Below is a small trained network, with its code and all its weights. Each question gives an input and a class and asks what happens when units are switched off, that is, made to give their printed mean instead of their output.

import numpy as np


def w(rows, s, z=0):
    codes = np.array(rows[::2]) - 128.0
    scale = np.full(codes.shape[1], s)
    scale[-1] = z or s
    return codes * scale


def f(y):
    return y / 2 * (1 + np.tanh(0.7978845608 * (y + 0.044715 * y**3)))


def log_softmax(a):
    a = a - a.max(-1, keepdims=True)
    return a - np.log(np.exp(a).sum(-1, keepdims=True))


def net(x, mask):
    res = np.array(x, float).reshape(1, 3) / 4 @ E
    y = f(res @ A[0][:, :-1].T + A[0][:, -1])
    res = res + np.where(mask, y, B[0][:, -1]) @ B[0][:, :-1]
    return log_softmax(res[-1] @ U[:, :-1].T + U[:, -1])


A, B = {}, {}
E = w([
[62,69,123,137,182,50],'x0',
[63,129,204,193,59,182],'x1',
[117,137,159,125,250,190],'x2',
],0.013)
A[0] = w([
[121,147,177,145,178,137,52],'neuron 1',
[108,132,113,151,183,180,91],'neuron 2',
[179,103,117,106,147,91,55],'neuron 3',
[183,148,114,137,75,141,62],'neuron 4',
[102,103,140,179,96,168,117],'neuron 5',
[79,131,89,96,28,105,136],'neuron 6',
[68,148,133,123,174,185,79],'neuron 7',
[60,144,151,79,162,157,14],'neuron 8',
[140,78,151,91,170,171,46],'neuron 9',
[109,115,162,180,117,132,53],'neuron 10',
[201,106,72,144,154,77,86],'neuron 11',
[111,178,131,207,103,181,121],'neuron 12',
[84,105,158,219,67,142,57],'neuron 13',
[87,116,159,154,124,159,41],'neuron 14',
[124,156,72,143,88,86,253],'neuron 15',
[82,100,71,130,49,112,52],'neuron 16',
[180,150,105,33,123,129,194],'neuron 17',
[42,86,141,178,105,137,136],'neuron 18',
[112,178,105,147,178,164,24],'neuron 19',
[173,194,108,145,69,183,199],'neuron 20',
[179,180,110,121,105,253,207],'neuron 21',
[97,51,139,97,77,66,72],'neuron 22',
[47,56,131,154,142,45,227],'neuron 23',
[51,96,144,165,169,78,109],'neuron 24',
],0.013,0.0051)
B[0] = w([
[184,87,70,161,64,173,163],'neuron 1',
[202,71,36,98,77,150,177],'neuron 2',
[122,212,72,165,124,97,172],'neuron 3',
[201,131,158,166,151,172,171],'neuron 4',
[111,144,83,108,160,79,180],'neuron 5',
[195,65,81,143,159,199,207],'neuron 6',
[184,77,110,115,146,115,181],'neuron 7',
[196,98,106,204,79,157,154],'neuron 8',
[197,117,52,124,80,95,160],'neuron 9',
[168,170,64,109,80,103,157],'neuron 10',
[90,207,73,135,181,63,204],'neuron 11',
[70,171,97,122,194,72,197],'neuron 12',
[110,139,81,122,164,43,206],'neuron 13',
[144,157,32,166,138,69,161],'neuron 14',
[119,15,82,84,150,149,203],'neuron 15',
[168,109,74,190,151,138,182],'neuron 16',
[35,171,94,157,174,112,217],'neuron 17',
[50,126,110,152,164,57,194],'neuron 18',
[172,97,73,194,66,107,159],'neuron 19',
[114,151,155,163,218,166,225],'neuron 20',
[112,144,189,172,239,180,253],'neuron 21',
[226,63,137,224,135,163,185],'neuron 22',
[99,190,237,154,226,191,236],'neuron 23',
[162,145,254,169,184,156,194],'neuron 24',
],0.0091,0.015)
U = w([
[152,177,204,176,178,193,121],'0',
[72,191,49,157,147,28,70],'1',
[242,65,74,177,112,178,93],'2',
[85,123,184,128,181,189,193],'3',
[99,139,175,127,8,157,3],'4',
[93,112,144,77,81,138,3],'5',
],0.011,0.0055)

Each question gives the input, the list of numbers given to net, and the class t.
The units are the neurons (one row each of A and B). Each row of codes is followed by its name. A weight is (code - 128) times the scale printed after its matrix; where a second scale follows, it is the last column's (A, B and U).
mask holds one flag per neuron, in row order. A switched-off neuron (its flag False) gives its mean, the last column of its row in B, instead of its output. The means were averaged over made-up inputs and are rounded, as every weight is.
A unit's drop is (log p(t) with every unit on - log p(t) with that unit switched off) / (log p(t) with every unit on - log p(t) with every unit switched off).
The circuit of an input: a set's keep is (log p(t) with only the set's units on - log p(t) with every unit switched off) / (log p(t) with every unit on - log p(t) with every unit switched off). Starting from the 12 units with the biggest drops (on a tie, the unit counted first), units are removed one at a time, each time the one whose removal leaves the highest keep (on an exact tie, the one counted first), for as long as the keep stays at least 0.8.
units of the circuit, in order: the units of the circuit, biggest drop first
unit that matters most: the unit with the biggest drop
k most important neurons: the k neurons with the biggest drops, biggest first
drop of u: that unit's drop, to one decimal
input [8,-2,6], class 0: units of the circuit, in order	neuron 24
input [8,7,-3], class 0: 2 most important neurons	neuron 23; neuron 24
input [-4,-6,6], class 1: units of the circuit, in order	neuron 17; neuron 23
input [0,-6,6], class 1: 3 most important neurons	neuron 17; neuron 6; neuron 11
input [-8,0,-8], class 0: 3 most important neurons	neuron 20; neuron 21; neuron 2
input [6,7,0], class 1: 2 most important neurons	neuron 18; neuron 13
input [-8,-8,0], class 0: 2 most important neurons	neuron 21; neuron 4
input [-7,8,-1], class 1: 2 most important neurons	neuron 13; neuron 12
input [-6,-6,-2], class 0: 4 most important neurons	neuron 21; neuron 4; neuron 13; neuron 20
input [-3,8,-8], class 1: 3 most important neurons	neuron 13; neuron 12; neuron 18
input [-6,-7,2], class 1: 3 most important neurons	neuron 17; neuron 23; neuron 11
input [7,8,0], class 1: 2 most important neurons	neuron 18; neuron 13
input [-7,-3,-6], class 0: 2 most important neurons	neuron 20; neuron 21
input [-6,-7,-2], class 1: units of the circuit, in order	neuron 17
input [-2,-3,3], class 3: 3 most important neurons	neuron 13; neuron 12; neuron 14
input [-8,-7,-1], class 0: 3 most important neurons	neuron 21; neuron 4; neuron 20
input [-6,7,5], class 1: drop of neuron 14	0.2
input [-3,3,0], class 3: drop of neuron 22	0.3
input [3,-1,-5], class 2: drop of neuron 21	0.1
input [7,5,-8], class 2: unit that matters most	neuron 22
